Below are the code and all the weights of a small trained network. Each question names an input and a class and asks about switching units off, where a switched-off unit gives its printed mean instead of its output.

import numpy as np


def w(rows, s, z=0):
    codes = np.array(rows[::2]) - 128.0
    scale = np.full(codes.shape[1], s)
    scale[-1] = z or s
    return codes * scale


def f(y):
    return np.maximum(y, 0)


def log_softmax(a):
    a = a - a.max(-1, keepdims=True)
    return a - np.log(np.exp(a).sum(-1, keepdims=True))


def net(x, mask):
    res = np.array(x, float).reshape(1, 3) / 4 @ E
    y = f(res @ A[0][:, :-1].T + A[0][:, -1])
    res = res + np.where(mask, y, B[0][:, -1]) @ B[0][:, :-1]
    return log_softmax(res[-1] @ U[:, :-1].T + U[:, -1])


A, B = {}, {}
E = w([
[221,39,233,206,55,44,52,66,162],'x0',
[218,170,133,111,39,219,254,119,234],'x1',
[114,78,233,94,192,233,75,214,200],'x2',
],0.0078)
A[0] = w([
[138,119,49,157,100,91,182,58,114,63],'N0',
[80,158,169,56,186,223,108,241,137,98],'N1',
[194,39,220,177,80,93,82,101,187,62],'N2',
[170,157,95,109,78,188,239,134,194,187],'N3',
[110,174,24,136,123,114,174,108,72,125],'N4',
[191,29,175,198,69,94,78,51,142,83],'N5',
[67,184,42,45,181,208,208,172,120,86],'N6',
[29,113,109,132,205,96,86,160,55,143],'N7',
[116,99,220,95,197,216,111,211,195,116],'N8',
[38,89,157,153,180,50,28,136,56,56],'N9',
[121,114,213,116,168,186,73,175,217,61],'N10',
[105,164,148,134,148,126,87,114,55,239],'N11',
[169,151,193,132,67,205,211,157,237,161],'N12',
[138,119,163,98,136,170,97,159,131,252],'N13',
[64,91,172,121,192,128,37,182,63,119],'N14',
[212,172,134,117,76,199,216,124,216,30],'N15',
[186,134,105,114,112,147,147,129,172,246],'N16',
[186,128,149,92,36,146,210,119,183,51],'N17',
[164,59,182,192,79,81,115,121,140,125],'N18',
[99,121,122,136,175,98,79,117,108,254],'N19',
[131,168,41,141,84,74,172,68,70,145],'N20',
[76,111,127,128,214,53,34,116,58,41],'N21',
[146,171,66,155,78,76,162,97,84,95],'N22',
[2,190,29,47,204,200,188,224,97,93],'N23',
[186,70,190,181,76,116,94,84,162,65],'N24',
[131,157,46,148,111,57,158,45,98,82],'N25',
[126,100,159,175,101,110,112,117,149,243],'N26',
[122,45,194,110,196,185,92,186,195,45],'N27',
],0.0097,0.0099)
B[0] = w([
[90,48,161,202,83,180,166,73,71,173],'N0',
[85,18,140,171,53,164,201,104,90,210],'N1',
[155,31,46,166,78,37,204,191,180,214],'N2',
[170,167,82,103,211,93,41,61,83,242],'N3',
[83,29,154,139,73,111,183,152,108,196],'N4',
[154,42,85,133,99,83,213,190,169,220],'N5',
[198,33,63,114,131,36,193,208,200,223],'N6',
[192,149,86,147,184,118,72,58,121,216],'N7',
[75,72,164,132,51,163,186,50,54,221],'N8',
[195,41,127,220,196,142,100,64,134,211],'N9',
[57,11,189,194,54,187,180,52,67,189],'N10',
[196,182,64,68,124,105,88,55,100,207],'N11',
[192,113,100,143,203,131,56,51,70,243],'N12',
[95,204,98,6,36,114,129,54,46,212],'N13',
[187,131,114,172,181,144,92,41,84,208],'N14',
[214,45,134,247,238,141,52,80,136,205],'N15',
[166,203,87,2,150,100,38,42,60,214],'N16',
[163,52,128,225,193,158,77,74,117,190],'N17',
[130,79,85,106,96,109,191,172,141,202],'N18',
[194,221,72,28,143,97,69,43,66,220],'N19',
[70,115,176,102,58,195,176,65,80,216],'N20',
[197,16,126,247,214,157,83,83,146,199],'N21',
[55,81,201,164,88,173,159,73,51,186],'N22',
[176,41,43,105,105,37,218,224,222,253],'N23',
[188,42,75,155,144,51,199,182,178,193],'N24',
[48,66,211,187,76,202,166,76,59,192],'N25',
[138,164,36,35,70,54,152,150,107,213],'N26',
[71,9,199,188,84,186,214,65,50,188],'N27',
],0.0093,0.016)
U = w([
[193,109,113,206,234,140,42,79,129,34],'0',
[152,81,80,142,80,54,197,194,200,90],'1',
[39,90,180,175,33,196,168,80,82,86],'2',
[146,201,77,21,81,83,58,79,85,242],'3',
[105,227,136,134,235,233,220,248,179,4],'4',
[31,239,218,22,225,237,21,231,220,4],'5',
[37,239,25,29,208,231,19,244,236,4],'6',
[225,231,232,28,55,229,233,228,232,4],'7',
],0.013,0.011)

Each question gives the input, the list of numbers given to net, and the class t.
The units are the neurons (one row each of A and B). Each row of codes is followed by its name. A weight is (code - 128) times the scale printed after its matrix; where a second scale follows, it is the last column's (A, B and U).
mask holds one flag per neuron, in row order. A switched-off neuron (its flag False) gives its mean, the last column of its row in B, instead of its output. The means were averaged over made-up inputs and are rounded, as every weight is.
A unit's drop is (log p(t) with every unit on - log p(t) with that unit switched off) / (log p(t) with every unit on - log p(t) with every unit switched off).
The circuit of an input: a set's keep is (log p(t) with only the set's units on - log p(t) with every unit switched off) / (log p(t) with every unit on - log p(t) with every unit switched off). Starting from the 12 units with the biggest drops (on a tie, the unit counted first), units are removed one at a time, each time the one whose removal leaves the highest keep (on an exact tie, the one counted first), for as long as the keep stays at least 0.8.
circuit, biggest first: the units of the circuit, biggest drop first
unit that matters most: the unit with the biggest drop
top k neurons: the k neurons with the biggest drops, biggest first
drop when u is switched off: that unit's drop, to one decimal
input [-5,1,7], class 2: unit that matters most => N8
input [-5,-4,-3], class 1: top 3 neurons => (N23; N12; N3)
input [-6,6,-1], class 0: top 4 neurons => (N3; N15; N12; N2)
input [-4,2,0], class 1: top 2 neurons => (N23; N6)
input [6,-6,8], class 2: top 2 neurons => (N27; N10)
input [4,7,8], class 2: top 2 neurons => (N8; N10)
input [-5,2,0], class 1: top 2 neurons => (N23; N6)
input [-7,7,-5], class 0: top 2 neurons => (N3; N15)
input [5,-1,5], class 1: top 2 neurons => (N2; N24)
input [3,-3,-3], class 3: top 2 neurons => (N23; N15)
input [-6,6,-5], class 0: top 3 neurons => (N3; N15; N2)
input [-2,-1,-3], class 3: drop when N10 is switched off => 0.1
input [8,5,-2], class 1: drop when N1 is switched off => 0.0
input [-7,-5,6], class 1: circuit, biggest first => (N23)
input [-7,4,0], class 1: drop when N23 is switched off => 0.2
input [-2,-3,3], class 3: drop when N12 is switched off => 0.1
